Below are the code and all the weights of a small trained network. Each question names an input and a target symbol and asks about switching units off, where a switched-off unit gives its printed mean instead of its output.

import numpy as np


def w(rows, s, z=0):
    codes = np.array(rows[::2]) - 128.0
    scale = np.full(codes.shape[1], s)
    scale[-1] = z or s
    return codes * scale


def norm(h):
    return h / np.sqrt((h * h).mean(-1, keepdims=True) + 1e-5)


def f(y):
    return np.maximum(y, 0)


def softmax(a):
    e = np.exp(a - a.max(-1, keepdims=True))
    return e / e.sum(-1, keepdims=True)


def log_softmax(a):
    a = a - a.max(-1, keepdims=True)
    return a - np.log(np.exp(a).sum(-1, keepdims=True))


def net(x, mask):
    ids = ['αβδεζξπτφω'.index(c) for c in x.split()]
    T = len(ids)
    res = E[ids] + P[:T]
    u = 0
    for l in range(2):
        r = norm(res)
        for j in range(2):
            rows = slice(2 * j, 2 * j + 2)
            q, k, v = (r @ M[l][rows].T for M in (Q, K, V))
            z = softmax(np.where(np.tri(T) > 0, q @ k.T / 2**0.5, -1e9)) @ v
            o = O[l][rows]
            res = res + np.where(mask[u + j], z, o[:, -1]) @ o[:, :-1]
        u += 2
        y = f(norm(res) @ A[l][:, :-1].T + A[l][:, -1])
        res = res + np.where(mask[u : u + 4], y, B[l][:, -1]) @ B[l][:, :-1]
        u += 4
    return log_softmax(norm(res)[-1] @ U[:, :-1].T + U[:, -1])


Q, K, V, O, A, B = {}, {}, {}, {}, {}, {}
E = w([
[161,151,95],'α',
[142,178,65],'β',
[176,120,136],'δ',
[108,111,92],'ε',
[126,161,147],'ζ',
[145,102,146],'ξ',
[148,104,167],'π',
[178,129,110],'τ',
[61,254,27],'φ',
[162,154,92],'ω',
],0.0085)
P = w([
[134,132,140],'0',
[106,104,250],'1',
[139,151,70],'2',
[117,121,135],'3',
[132,153,202],'4',
[143,142,81],'5',
[115,121,135],'6',
[116,135,182],'7',
[145,141,80],'8',
[118,84,152],'9',
],0.02)
Q[0] = w([
[139,254,64],'L0H1',
[196,114,85],'L0H1',
[101,10,120],'L0H2',
[175,84,207],'L0H2',
],0.0089)
K[0] = w([
[155,252,97],'L0H1',
[193,116,139],'L0H1',
[111,157,85],'L0H2',
[85,79,80],'L0H2',
],0.014)
V[0] = w([
[78,255,93],'L0H1',
[187,215,57],'L0H1',
[162,175,37],'L0H2',
[175,146,108],'L0H2',
],0.0082)
O[0] = w([
[137,92,218,164],'L0H1',
[137,2,136,255],'L0H1',
[92,194,57,128],'L0H2',
[107,104,69,185],'L0H2',
],0.0097,0.0025)
A[0] = w([
[83,243,250,46],'L0N1',
[1,127,187,207],'L0N2',
[206,100,141,2],'L0N3',
[153,113,162,238],'L0N4',
],0.0095,0.0042)
B[0] = w([
[221,153,177,238],'L0N1',
[129,109,249,216],'L0N2',
[83,160,106,156],'L0N3',
[137,131,190,254],'L0N4',
],0.014,0.005)
Q[1] = w([
[1,228,183],'L1H1',
[97,209,169],'L1H1',
[29,63,202],'L1H2',
[135,129,8],'L1H2',
],0.0088)
K[1] = w([
[1,90,195],'L1H1',
[48,179,197],'L1H1',
[142,7,174],'L1H2',
[51,135,78],'L1H2',
],0.01)
V[1] = w([
[87,37,91],'L1H1',
[28,105,141],'L1H1',
[254,151,203],'L1H2',
[110,137,194],'L1H2',
],0.0098)
O[1] = w([
[193,120,202,120],'L1H1',
[72,64,128,64],'L1H1',
[87,219,106,253],'L1H2',
[5,117,122,159],'L1H2',
],0.013,0.0061)
A[1] = w([
[58,160,194,77],'L1N1',
[50,50,218,3],'L1N2',
[170,170,235,21],'L1N3',
[155,2,192,161],'L1N4',
],0.0077,0.0028)
B[1] = w([
[173,92,178,215],'L1N1',
[99,49,137,208],'L1N2',
[183,118,99,253],'L1N3',
[82,106,4,236],'L1N4',
],0.013,0.0045)
U = w([
[174,64,79,10],'α',
[103,42,57,207],'β',
[225,134,151,254],'δ',
[55,140,102,84],'ε',
[161,185,229,81],'ζ',
[92,146,100,67],'ξ',
[111,153,157,188],'π',
[254,56,87,53],'τ',
[107,92,171,138],'φ',
[171,48,60,80],'ω',
],0.017,0.006)

Each question gives the input, a string of symbols that net reads in full, and the target symbol t.
The units are the heads (2 rows each of Q, K, V and O) and the neurons (one row each of A and B). Each row of codes is followed by its name. A weight is (code - 128) times the scale printed after its matrix; where a second scale follows, it is the last column's (O, A, B and U).
mask holds one flag per unit, layer by layer, with each layer's heads first. A switched-off unit (its flag False) gives its mean, the last column of its rows in O or B, instead of its output. The means were averaged over made-up inputs and are rounded, as every weight is.
A unit's drop is (log p(t) with every unit on - log p(t) with that unit switched off) / (log p(t) with every unit on - log p(t) with every unit switched off).
The circuit of an input: a set's keep is (log p(t) with only the set's units on - log p(t) with every unit switched off) / (log p(t) with every unit on - log p(t) with every unit switched off). Starting from all 12 units, units are removed one at a time, each time the one whose removal leaves the highest keep (on an exact tie, the one counted first), for as long as the keep stays at least 0.8.
units of the circuit, in order: the units of the circuit, biggest drop first
k most important neurons: the k neurons with the biggest drops, biggest first
k most important neurons of layer l: the k neurons of layer l with the biggest drops, biggest first
which heads matter: for each layer, one digit per head in row order, 1 if its drop is at least 0.15 and else 0, layers parted by /
input β α φ, target β: which heads matter : 10 / 00
input φ τ β β δ α, target φ: units of the circuit, in order : L0H1, L1H2, L0N1, L1N4
input τ δ φ, target τ: which heads matter : 00 / 10
input φ δ β δ φ π, target φ: units of the circuit, in order : L0H1, L1H2
input ζ φ α, target ζ: which heads matter : 11 / 11
input α β φ α, target β: units of the circuit, in order : L0H1, L1N4
input ε ω δ δ β ω β ζ ε, target ε: units of the circuit, in order : L1H2
input ε δ τ, target ε: which heads matter : 11 / 11
input ε β φ β τ β ζ ω ω, target ε: units of the circuit, in order : L0H2, L0N1, L1H2
input ε α ω φ δ φ β π ξ, target ε: 3 most important neurons : L0N1, L0N2, L0N4
input ζ α δ, target ζ: units of the circuit, in order : L1H2, L0H1, L0H2
input β ξ δ τ β φ, target β: units of the circuit, in order : L0N1, L0H1
input ζ ζ ξ, target ζ: 3 most important neurons : L1N4, L1N1, L0N2
input τ π β, target τ: most important neuron : L0N1
input τ β φ, target τ: units of the circuit, in order : L0N1, L1H2
input φ τ τ β φ ω β β ζ, target φ: units of the circuit, in order : L0H1, L1H2
input ζ β π φ β ξ τ ε δ, target ζ: 3 most important neurons : L1N4, L0N2, L0N1
input φ δ ω ξ β δ, target φ: units of the circuit, in order : L0H1, L1H2, L0N1, L1N4
input ε ε β ε β φ, target ε: 2 most important neurons : L0N1, L0N2
input π τ ω β ε π ξ β δ, target π: units of the circuit, in order : L1H2
input β π δ τ ε τ ε β β δ, target τ: 2 most important neurons of layer 0 : L0N1, L0N4
